Below is a small trained network, with its code and all its weights. Each question gives an input and a target symbol and asks what happens when units are switched off, that is, made to give their printed mean instead of their output.

import numpy as np


def w(rows, s, z=0):
    codes = np.array(rows[::2]) - 128.0
    scale = np.full(codes.shape[1], s)
    scale[-1] = z or s
    return codes * scale


def softmax(a):
    e = np.exp(a - a.max(-1, keepdims=True))
    return e / e.sum(-1, keepdims=True)


def log_softmax(a):
    a = a - a.max(-1, keepdims=True)
    return a - np.log(np.exp(a).sum(-1, keepdims=True))


def net(x, mask):
    ids = ['γζθλπω'.index(c) for c in x.split()]
    T = len(ids)
    res = E[ids] + P[:T]
    u = 0
    for l in range(3):
        r = res
        for j in range(2):
            rows = slice(3 * j, 3 * j + 3)
            q, k, v = (r @ M[l][rows].T for M in (Q, K, V))
            z = softmax(np.where(np.tri(T) > 0, q @ k.T / 3**0.5, -1e9)) @ v
            o = O[l][rows]
            res = res + np.where(mask[u + j], z, o[:, -1]) @ o[:, :-1]
        u += 2
    return log_softmax(res[-1] @ U[:, :-1].T + U[:, -1])


Q, K, V, O = {}, {}, {}, {}
E = w([
[76,171,114,131],'γ',
[125,153,198,111],'ζ',
[126,164,158,88],'θ',
[117,212,165,2],'λ',
[104,130,80,216],'π',
[128,95,43,53],'ω',
],0.0085)
P = w([
[171,151,111,165],'0',
[158,178,142,86],'1',
[45,79,164,113],'2',
[183,76,140,86],'3',
[125,199,86,73],'4',
[59,82,166,134],'5',
[204,79,131,61],'6',
[196,235,115,208],'7',
[59,83,149,130],'8',
[187,72,123,70],'9',
[84,228,26,22],'10',
[77,89,117,151],'11',
[219,86,91,44],'12',
[153,255,136,215],'13',
],0.0077)
Q[0] = w([
[105,199,139,154],'L0H1',
[98,102,110,71],'L0H1',
[7,130,163,159],'L0H1',
[130,251,28,91],'L0H2',
[25,132,134,96],'L0H2',
[211,231,138,238],'L0H2',
],0.014)
K[0] = w([
[109,121,177,215],'L0H1',
[124,46,99,76],'L0H1',
[127,63,246,148],'L0H1',
[193,240,35,131],'L0H2',
[159,143,180,189],'L0H2',
[17,186,45,86],'L0H2',
],0.014)
V[0] = w([
[66,184,100,170],'L0H1',
[134,172,193,206],'L0H1',
[53,2,117,138],'L0H1',
[21,171,148,131],'L0H2',
[86,125,198,203],'L0H2',
[178,183,172,58],'L0H2',
],0.014)
O[0] = w([
[57,152,126,154,234],'L0H1',
[105,195,90,92,86],'L0H1',
[173,182,169,248,31],'L0H1',
[196,167,53,89,253],'L0H2',
[135,112,102,30,36],'L0H2',
[189,83,177,166,237],'L0H2',
],0.014,0.0028)
Q[1] = w([
[106,106,107,110],'L1H1',
[55,164,124,109],'L1H1',
[221,138,248,160],'L1H1',
[199,237,130,84],'L1H2',
[120,107,132,93],'L1H2',
[32,153,171,143],'L1H2',
],0.011)
K[1] = w([
[85,138,113,164],'L1H1',
[69,75,104,147],'L1H1',
[209,138,231,103],'L1H1',
[172,253,127,139],'L1H2',
[190,126,122,144],'L1H2',
[83,162,196,75],'L1H2',
],0.011)
V[1] = w([
[204,194,150,121],'L1H1',
[187,37,64,166],'L1H1',
[107,78,143,104],'L1H1',
[138,232,167,62],'L1H2',
[54,45,253,69],'L1H2',
[43,117,56,87],'L1H2',
],0.0056)
O[1] = w([
[31,135,112,232,90],'L1H1',
[160,220,128,148,84],'L1H1',
[195,172,123,202,132],'L1H1',
[79,37,179,172,184],'L1H2',
[11,212,99,254,76],'L1H2',
[191,154,188,238,253],'L1H2',
],0.0044,0.0022)
Q[2] = w([
[25,140,100,155],'L2H1',
[149,213,99,147],'L2H1',
[73,247,204,126],'L2H1',
[127,118,108,86],'L2H2',
[133,116,75,171],'L2H2',
[164,80,175,127],'L2H2',
],0.014)
K[2] = w([
[165,74,181,86],'L2H1',
[155,184,126,49],'L2H1',
[143,220,255,66],'L2H1',
[100,125,121,102],'L2H2',
[173,151,181,104],'L2H2',
[137,22,118,126],'L2H2',
],0.013)
V[2] = w([
[98,97,116,130],'L2H1',
[138,91,8,158],'L2H1',
[89,103,163,121],'L2H1',
[110,221,161,117],'L2H2',
[116,102,15,165],'L2H2',
[55,140,185,147],'L2H2',
],0.017)
O[2] = w([
[147,125,135,166,157],'L2H1',
[181,224,148,110,250],'L2H1',
[125,91,120,169,101],'L2H1',
[129,127,170,39,132],'L2H2',
[85,177,1,147,217],'L2H2',
[163,194,163,111,35],'L2H2',
],0.015,0.002)
U = w([
[230,150,130,36,191],'γ',
[166,56,177,76,100],'ζ',
[93,87,201,102,78],'θ',
[182,135,167,214,48],'λ',
[58,132,117,82,124],'π',
[28,173,255,161,255],'ω',
],0.0053,0.0014)

Each question gives the input, a string of symbols that net reads in full, and the target symbol t.
The units are the heads (3 rows each of Q, K, V and O). Each row of codes is followed by its name. A weight is (code - 128) times the scale printed after its matrix; where a second scale follows, it is the last column's (O and U).
mask holds one flag per head, layer by layer. A switched-off head (its flag False) gives its mean, the last column of its rows in O, instead of its output. The means were averaged over made-up inputs and are rounded, as every weight is.
A unit's drop is (log p(t) with every unit on - log p(t) with that unit switched off) / (log p(t) with every unit on - log p(t) with every unit switched off).
The circuit of an input: a set's keep is (log p(t) with only the set's units on - log p(t) with every unit switched off) / (log p(t) with every unit on - log p(t) with every unit switched off). Starting from all 6 units, units are removed one at a time, each time the one whose removal leaves the highest keep (on an exact tie, the one counted first), for as long as the keep stays at least 0.8.
units of the circuit, in order: the units of the circuit, biggest drop first
most important unit: the unit with the biggest drop
heads that matter: for each layer, one digit per head in row order, 1 if its drop is at least 0.15 and else 0, layers parted by /
input γ γ ζ θ λ γ λ, target ζ: heads that matter => 10 / 00 / 01
input γ ζ π λ ζ ω ω ω γ π γ, target ω: heads that matter => 11 / 00 / 00
input π γ λ θ λ ζ π γ π λ γ ζ θ γ, target γ: units of the circuit, in order => (L0H2, L1H2)
input λ π λ π λ γ γ λ ω λ ζ, target λ: heads that matter => 11 / 00 / 01
input λ λ γ λ γ λ γ π, target γ: units of the circuit, in order => (L0H2, L2H1)
input γ ω θ λ, target λ: units of the circuit, in order => (L0H1, L2H2)
input λ ζ ζ θ λ, target ζ: units of the circuit, in order => (L2H2, L2H1)
input γ π γ γ θ π λ γ π ω γ γ γ π, target γ: units of the circuit, in order => (L1H2, L0H2)
input γ γ γ π ω γ ω γ, target ω: units of the circuit, in order => (L0H2, L0H1)
input γ ω γ θ ω π ζ γ γ γ λ ω ζ, target λ: units of the circuit, in order => (L2H2, L0H1)
input θ λ π γ θ, target λ: most important unit => L0H2
input ω γ λ π π λ γ π π λ π π π θ, target π: heads that matter => 10 / 00 / 11
input γ γ γ γ γ π γ ω π ζ θ, target ω: heads that matter => 11 / 00 / 00
input γ γ λ π θ ζ γ π λ λ π ω λ θ, target π: units of the circuit, in order => (L0H1, L2H1)
input ω γ γ λ ω λ γ π, target ω: heads that matter => 01 / 00 / 01
input π π θ π γ θ θ λ γ γ π γ λ π, target π: units of the circuit, in order => (L0H1, L0H2, L2H2)
input γ λ π γ θ γ γ γ γ λ ω λ π, target λ: most important unit => L2H2
input π λ ω γ γ ζ, target γ: heads that matter => 01 / 00 / 00
input π ω γ λ π λ ζ γ, target π: units of the circuit, in order => (L0H1, L2H1)
input ω γ θ γ γ ζ γ γ π γ ω γ θ, target λ: heads that matter => 10 / 00 / 01
input λ γ θ γ ω π θ π, target ω: most important unit => L0H2
